Below is a small trained network, with its code and all its weights. Each question gives an input and a class and asks what happens when units are switched off, that is, made to give their printed mean instead of their output.

import numpy as np


def w(rows, s, z=0):
    codes = np.array(rows[::2]) - 128.0
    scale = np.full(codes.shape[1], s)
    scale[-1] = z or s
    return codes * scale


def norm(h):
    return h / np.sqrt((h * h).mean(-1, keepdims=True) + 1e-5)


def f(y):
    return y / 2 * (1 + np.tanh(0.7978845608 * (y + 0.044715 * y**3)))


def log_softmax(a):
    a = a - a.max(-1, keepdims=True)
    return a - np.log(np.exp(a).sum(-1, keepdims=True))


def net(x, mask):
    res = np.array(x, float).reshape(1, 8) / 4 @ E
    u = 0
    for l in range(2):
        y = f(norm(res) @ A[l][:, :-1].T + A[l][:, -1])
        res = res + np.where(mask[u : u + 6], y, B[l][:, -1]) @ B[l][:, :-1]
        u += 6
    return log_softmax(norm(res)[-1] @ U[:, :-1].T + U[:, -1])


A, B = {}, {}
E = w([
[27,117,47,85,118,74],'x0',
[132,73,66,116,163,216],'x1',
[118,118,179,120,254,104],'x2',
[128,121,128,132,126,128],'x3',
[126,123,125,129,125,129],'x4',
[126,124,132,130,126,129],'x5',
[72,189,132,251,160,151],'x6',
[124,128,132,125,125,127],'x7',
],0.0077)
A[0] = w([
[121,36,137,220,144,83,3],'0.n1',
[140,158,206,145,66,3,62],'0.n2',
[172,17,135,94,92,66,94],'0.n3',
[238,109,123,147,124,108,38],'0.n4',
[96,185,128,122,65,107,50],'0.n5',
[155,98,122,115,159,90,53],'0.n6',
],0.0077,0.0049)
B[0] = w([
[101,178,107,163,118,70,88],'0.n1',
[153,9,75,124,190,193,252],'0.n2',
[132,176,145,157,82,117,209],'0.n3',
[125,211,164,157,160,83,134],'0.n4',
[89,82,68,184,67,147,146],'0.n5',
[120,119,137,132,131,68,107],'0.n6',
],0.012,0.0028)
A[1] = w([
[106,150,157,109,239,61,29],'1.n1',
[200,109,129,23,135,73,96],'1.n2',
[44,163,148,204,185,182,122],'1.n3',
[81,128,58,108,107,74,96],'1.n4',
[2,144,69,61,156,64,3],'1.n5',
[96,66,140,108,217,69,161],'1.n6',
],0.01,0.0037)
B[1] = w([
[86,86,138,223,52,150,211],'1.n1',
[5,189,75,163,161,84,212],'1.n2',
[102,126,115,48,105,39,238],'1.n3',
[216,165,211,176,168,165,184],'1.n4',
[218,173,209,151,153,135,210],'1.n5',
[130,91,129,123,87,197,254],'1.n6',
],0.011,0.006)
U = w([
[212,231,236,125,174,160,104],'0',
[61,130,117,113,93,170,253],'1',
[2,227,86,77,109,28,66],'2',
[134,49,54,52,174,174,116],'3',
],0.0094,0.0049)

Each question gives the input, the list of numbers given to net, and the class t.
The units are the neurons (one row each of A and B). Each row of codes is followed by its name. A weight is (code - 128) times the scale printed after its matrix; where a second scale follows, it is the last column's (A, B and U).
mask holds one flag per neuron, layer by layer. A switched-off neuron (its flag False) gives its mean, the last column of its row in B, instead of its output. The means were averaged over made-up inputs and are rounded, as every weight is.
A unit's drop is (log p(t) with every unit on - log p(t) with that unit switched off) / (log p(t) with every unit on - log p(t) with every unit switched off).
The circuit of an input: a set's keep is (log p(t) with only the set's units on - log p(t) with every unit switched off) / (log p(t) with every unit on - log p(t) with every unit switched off). Starting from all 12 units, units are removed one at a time, each time the one whose removal leaves the highest keep (on an exact tie, the one counted first), for as long as the keep stays at least 0.8.
units of the circuit, in order: the units of the circuit, biggest drop first
most important unit: the unit with the biggest drop
top k neurons: the k neurons with the biggest drops, biggest first
k most important neurons of layer l: the k neurons of layer l with the biggest drops, biggest first
drop of u: that unit's drop, to one decimal
input [5,-6,-3,3,1,-4,-4,7], class 3: top neuron => (0.n2)
input [8,7,-8,-8,7,-5,-5,-2], class 0: top 4 neurons => (1.n4; 0.n2; 1.n5; 1.n3)
input [2,5,0,5,-2,1,8,3], class 2: top 2 neurons => (1.n3; 0.n2)
input [-7,-2,-1,4,2,-6,8,3], class 2: units of the circuit, in order => (1.n3; 1.n4)
input [5,5,5,1,5,-7,-1,4], class 0: units of the circuit, in order => (1.n5; 0.n2)
input [-7,3,-3,1,7,1,8,8], class 2: units of the circuit, in order => (1.n3; 1.n4; 1.n6)
input [4,4,1,1,3,-8,-1,3], class 0: units of the circuit, in order => (0.n2; 1.n5)
input [7,-7,0,8,-2,-1,-7,-5], class 0: 2 most important neurons of layer 1 => (1.n4; 1.n5)
input [0,7,-5,4,0,5,8,-6], class 2: units of the circuit, in order => (1.n3; 1.n6)
input [-3,6,2,-8,8,8,4,-1], class 3: top 2 neurons => (1.n2; 0.n3)
input [6,-5,4,-3,2,-3,-2,-4], class 0: top 2 neurons => (1.n5; 1.n4)
input [-5,2,-4,-5,-7,6,-6,7], class 2: top 3 neurons => (1.n2; 1.n4; 1.n5)
input [-6,-2,-5,3,-2,-6,-8,-4], class 2: top 3 neurons => (1.n2; 1.n4; 1.n5)
input [3,3,8,7,-7,0,-5,-7], class 1: most important unit => 1.n6
input [-5,5,8,-3,-4,-6,6,-4], class 1: 2 most important neurons of layer 1 => (1.n5; 1.n1)
input [8,-2,-7,-4,-1,3,2,6], class 0: 2 most important neurons of layer 1 => (1.n4; 1.n5)
input [3,7,7,5,-1,-7,-3,4], class 1: top 2 neurons => (0.n2; 1.n1)
input [-2,-8,5,4,1,-1,-8,-8], class 2: top 2 neurons => (1.n2; 0.n3)
input [2,-8,0,8,-4,-7,7,5], class 3: 3 most important neurons of layer 0 => (0.n2; 0.n3; 0.n4)
input [8,-6,2,0,8,1,2,-6], class 0: units of the circuit, in order => (1.n5)
input [-5,-6,2,0,-6,3,-3,-4], class 3: top 3 neurons => (0.n2; 1.n5; 1.n4)
input [-2,-1,1,-5,7,4,-3,-4], class 2: drop of 0.n3 => 0.0
input [-4,-4,3,4,6,8,5,-7], class 2: drop of 1.n2 => -0.2
input [-1,-7,-3,4,2,0,0,-1], class 3: drop of 0.n2 => 0.6
input [-3,1,8,-4,-7,-6,-2,-6], class 1: drop of 1.n1 => 0.2
